Here is a tiny trained network, its code and every weight. The questions are about switching its units off for an input and a class, where a switched-off unit gives its printed mean instead of its output.

import numpy as np


def w(rows, s, z=0):
    codes = np.array(rows[::2]) - 128.0
    scale = np.full(codes.shape[1], s)
    scale[-1] = z or s
    return codes * scale


def f(y):
    return y / 2 * (1 + np.tanh(0.7978845608 * (y + 0.044715 * y**3)))


def log_softmax(a):
    a = a - a.max(-1, keepdims=True)
    return a - np.log(np.exp(a).sum(-1, keepdims=True))


def net(x, mask):
    res = np.array(x, float).reshape(1, 7) / 4 @ E
    y = f(res @ A[0][:, :-1].T + A[0][:, -1])
    res = res + np.where(mask, y, B[0][:, -1]) @ B[0][:, :-1]
    return log_softmax(res[-1] @ U[:, :-1].T + U[:, -1])


A, B = {}, {}
E = w([
[74,154,127,236,169,76,129,99,212,104,48],'x0',
[211,116,143,60,98,234,238,104,131,145,157],'x1',
[48,86,206,76,202,141,55,235,65,39,136],'x2',
[164,85,150,100,24,185,52,217,182,182,163],'x3',
[162,180,213,183,117,225,179,107,249,147,190],'x4',
[165,254,205,81,105,52,137,68,93,46,184],'x5',
[143,152,34,51,81,216,173,140,89,179,85],'x6',
],0.0067)
A[0] = w([
[55,81,76,181,118,145,130,151,99,76,121,67],'n1',
[177,160,63,134,103,70,139,32,117,150,141,82],'n2',
[221,136,187,138,138,207,122,182,180,171,197,115],'n3',
[121,127,34,137,105,84,195,81,163,181,134,226],'n4',
[54,152,141,182,176,51,71,119,122,19,92,106],'n5',
[68,170,135,254,137,121,124,120,154,165,108,65],'n6',
[237,164,205,72,110,187,214,58,171,124,209,132],'n7',
[90,129,97,49,210,116,227,102,71,128,19,244],'n8',
[231,142,141,75,144,50,171,57,123,81,155,229],'n9',
[141,99,135,189,210,125,200,82,168,73,86,157],'n10',
[162,167,124,115,72,157,126,146,166,165,99,38],'n11',
[173,247,196,41,152,69,179,105,124,96,161,253],'n12',
],0.0081,0.0051)
B[0] = w([
[156,122,121,114,100,92,130,121,216,114,69,156],'n1',
[180,52,62,155,70,200,195,221,161,53,157,177],'n2',
[123,66,60,132,72,68,170,158,62,52,58,206],'n3',
[163,171,77,135,78,95,183,161,114,155,60,219],'n4',
[93,52,154,123,143,68,121,168,144,40,131,244],'n5',
[51,199,176,98,146,67,154,80,169,159,159,187],'n6',
[180,99,21,225,63,134,217,198,141,99,130,249],'n7',
[89,153,57,138,53,113,169,145,60,97,152,233],'n8',
[131,103,70,212,67,95,181,179,107,54,145,209],'n9',
[69,88,85,93,203,59,112,111,47,92,142,208],'n10',
[176,89,83,78,45,140,191,181,150,68,39,154],'n11',
[151,102,71,154,94,74,176,145,117,1,171,232],'n12',
],0.0089,0.012)
U = w([
[115,79,142,24,115,167,40,153,102,124,119,36],'0',
[228,220,218,36,175,238,166,2,105,216,207,1],'1',
[85,135,123,121,175,64,124,94,30,105,120,237],'2',
[96,146,169,191,174,64,94,101,178,95,142,26],'3',
[196,131,96,124,42,181,224,164,142,140,121,234],'4',
[110,169,125,164,141,140,194,55,208,234,108,32],'5',
],0.0085,0.0062)

Each question gives the input, the list of numbers given to net, and the class t.
The units are the neurons (one row each of A and B). Each row of codes is followed by its name. A weight is (code - 128) times the scale printed after its matrix; where a second scale follows, it is the last column's (A, B and U).
mask holds one flag per neuron, in row order. A switched-off neuron (its flag False) gives its mean, the last column of its row in B, instead of its output. The means were averaged over made-up inputs and are rounded, as every weight is.
A unit's drop is (log p(t) with every unit on - log p(t) with that unit switched off) / (log p(t) with every unit on - log p(t) with every unit switched off).
The circuit of an input: a set's keep is (log p(t) with only the set's units on - log p(t) with every unit switched off) / (log p(t) with every unit on - log p(t) with every unit switched off). Starting from all 12 units, units are removed one at a time, each time the one whose removal leaves the highest keep (on an exact tie, the one counted first), for as long as the keep stays at least 0.8.
units of the circuit, in order: the units of the circuit, biggest drop first
k most important neurons: the k neurons with the biggest drops, biggest first
drop of u: that unit's drop, to one decimal
input [6,3,-5,-7,-2,-4,-4], class 2: units of the circuit, in order -> [n10]
input [3,-2,5,0,3,5,-1], class 3: 2 most important neurons -> [n8, n3]
input [3,-3,6,2,8,-4,3], class 2: 2 most important neurons -> [n7, n3]
input [4,6,-8,-8,-4,-4,-7], class 2: 4 most important neurons -> [n10, n7, n6, n11]
input [0,0,6,-1,-1,-5,-4], class 3: 2 most important neurons -> [n3, n1]
input [4,-5,-6,-4,5,-8,-8], class 3: 3 most important neurons -> [n6, n8, n3]
input [-4,0,2,-8,2,7,-2], class 4: 2 most important neurons -> [n7, n9]
input [-1,0,1,4,-1,2,-6], class 2: 3 most important neurons -> [n7, n2, n1]
input [6,2,-1,-6,6,3,-8], class 2: 3 most important neurons -> [n10, n1, n12]
input [0,4,0,-1,0,-1,-8], class 2: drop of n7 -> 0.0
input [-4,-8,2,2,-4,-5,8], class 0: drop of n2 -> 0.1
input [6,-7,-5,0,5,-7,-5], class 3: drop of n11 -> 0.0
input [1,-2,-4,-1,4,-8,-3], class 2: drop of n7 -> 0.2
input [6,-7,0,0,-7,2,-7], class 3: most important neuron -> [n5]
